Here is a tiny trained network, its code and every weight. The questions are about switching its units off for an input and a class, where a switched-off unit gives its printed mean instead of its output.

import numpy as np


def w(rows, s, z=0):
    codes = np.array(rows[::2]) - 128.0
    scale = np.full(codes.shape[1], s)
    scale[-1] = z or s
    return codes * scale


def f(y):
    return y / 2 * (1 + np.tanh(0.7978845608 * (y + 0.044715 * y**3)))


def log_softmax(a):
    a = a - a.max(-1, keepdims=True)
    return a - np.log(np.exp(a).sum(-1, keepdims=True))


def net(x, mask):
    res = np.array(x, float).reshape(1, 8) / 4 @ E
    y = f(res @ A[0][:, :-1].T + A[0][:, -1])
    res = res + np.where(mask, y, B[0][:, -1]) @ B[0][:, :-1]
    return log_softmax(res[-1] @ U[:, :-1].T + U[:, -1])


A, B = {}, {}
E = w([
[127,128,130,123,124,129,130,131,133],'x0',
[159,130,92,217,128,75,164,128,199],'x1',
[120,126,126,122,129,116,134,120,122],'x2',
[130,128,123,124,113,120,139,112,110],'x3',
[124,78,193,118,57,159,139,32,189],'x4',
[95,187,151,118,2,53,121,185,145],'x5',
[126,120,156,132,153,109,109,138,129],'x6',
[40,22,107,193,121,171,157,181,82],'x7',
],0.0083)
A[0] = w([
[120,156,64,199,180,46,188,147,214,193],'n0',
[69,129,135,156,45,88,116,178,108,111],'n1',
[136,168,58,101,195,57,92,161,74,74],'n2',
[70,100,197,88,140,203,135,176,51,62],'n3',
[163,164,110,161,142,148,143,204,60,55],'n4',
[141,94,158,254,130,87,105,130,137,108],'n5',
[116,215,145,78,175,108,121,88,172,6],'n6',
[188,50,118,151,246,191,151,68,68,80],'n7',
[171,161,114,64,159,96,109,66,158,47],'n8',
[124,90,220,126,101,161,102,78,165,3],'n9',
[83,191,153,37,142,163,67,155,78,106],'n10',
[123,99,144,170,75,176,183,107,161,63],'n11',
[198,202,120,69,134,104,102,119,143,61],'n12',
],0.0082,0.005)
B[0] = w([
[195,110,128,34,130,173,149,87,107,255],'n0',
[129,155,198,183,116,160,172,178,212,198],'n1',
[82,170,89,137,2,101,45,85,198,202],'n2',
[182,68,106,72,154,54,139,158,52,192],'n3',
[79,75,53,162,80,82,29,55,186,168],'n4',
[180,116,66,92,146,147,191,94,53,179],'n5',
[109,20,93,198,220,130,206,169,96,159],'n6',
[126,179,220,213,36,172,154,117,163,247],'n7',
[68,85,109,124,151,84,148,170,147,171],'n8',
[102,108,12,185,103,34,42,29,200,161],'n9',
[223,95,161,97,80,111,136,103,101,203],'n10',
[142,97,59,108,205,51,65,122,136,162],'n11',
[60,78,99,160,192,166,212,217,134,192],'n12',
],0.0083,0.0077)
U = w([
[51,125,48,151,118,65,18,89,196,49],'0',
[2,46,79,171,206,140,190,225,97,88],'1',
[112,196,241,157,90,144,159,159,196,20],'2',
[105,139,153,86,130,128,132,129,144,237],'3',
[202,112,137,40,138,110,142,114,99,2],'4',
[87,146,146,97,137,137,115,137,159,230],'5',
],0.0093,0.0057)

Each question gives the input, the list of numbers given to net, and the class t.
The units are the neurons (one row each of A and B). Each row of codes is followed by its name. A weight is (code - 128) times the scale printed after its matrix; where a second scale follows, it is the last column's (A, B and U).
mask holds one flag per neuron, in row order. A switched-off neuron (its flag False) gives its mean, the last column of its row in B, instead of its output. The means were averaged over made-up inputs and are rounded, as every weight is.
A unit's drop is (log p(t) with every unit on - log p(t) with that unit switched off) / (log p(t) with every unit on - log p(t) with every unit switched off).
The circuit of an input: a set's keep is (log p(t) with only the set's units on - log p(t) with every unit switched off) / (log p(t) with every unit on - log p(t) with every unit switched off). Starting from the 12 units with the biggest drops (on a tie, the unit counted first), units are removed one at a time, each time the one whose removal leaves the highest keep (on an exact tie, the one counted first), for as long as the keep stays at least 0.8.
circuit, biggest first: the units of the circuit, biggest drop first
unit that matters most: the unit with the biggest drop
k most important neurons: the k neurons with the biggest drops, biggest first
drop of u: that unit's drop, to one decimal
input [-2,3,5,7,7,-2,5,-4], class 0: circuit, biggest first : [n9]
input [-2,-6,8,-7,5,5,3,3], class 4: 3 most important neurons : [n3 n7 n2]
input [-8,6,-6,3,-3,-2,-6,4], class 5: 2 most important neurons : [n3 n10]
input [6,-4,0,4,5,-5,7,-8], class 1: circuit, biggest first : [n6 n12]
input [-7,3,-8,2,7,-4,2,0], class 0: 2 most important neurons : [n9 n11]
input [-1,5,3,2,-5,-5,5,-6], class 1: 3 most important neurons : [n12 n6 n8]
input [-1,8,-7,-2,-1,7,4,7], class 4: 2 most important neurons : [n0 n5]
input [1,-8,2,8,-8,4,0,-4], class 0: 3 most important neurons : [n2 n4 n0]
input [6,-7,8,0,3,-2,-3,6], class 4: 2 most important neurons : [n3 n12]
input [2,-7,4,8,0,-6,0,3], class 4: 2 most important neurons : [n3 n1]
input [-1,8,5,7,-4,-3,7,-4], class 4: 2 most important neurons : [n0 n5]
input [3,3,7,-5,-8,-8,6,-5], class 0: 2 most important neurons : [n2 n4]
input [-1,2,-5,-4,6,-7,-7,-3], class 2: 4 most important neurons : [n7 n4 n2 n3]
input [3,6,-8,4,8,6,-6,3], class 0: 2 most important neurons : [n11 n9]
input [4,7,-4,4,-6,5,1,6], class 4: unit that matters most : n0
input [-5,8,-6,5,0,6,5,3], class 4: circuit, biggest first : [n0 n5]
input [-7,-8,2,5,-4,6,2,-1], class 4: drop of n7 : 0.8
input [7,5,-8,5,5,-8,0,-3], class 2: drop of n3 : 0.1
input [0,6,-3,-2,0,-4,0,0], class 4: drop of n0 : 0.5
input [-5,-8,-4,5,3,7,3,7], class 4: unit that matters most : n3
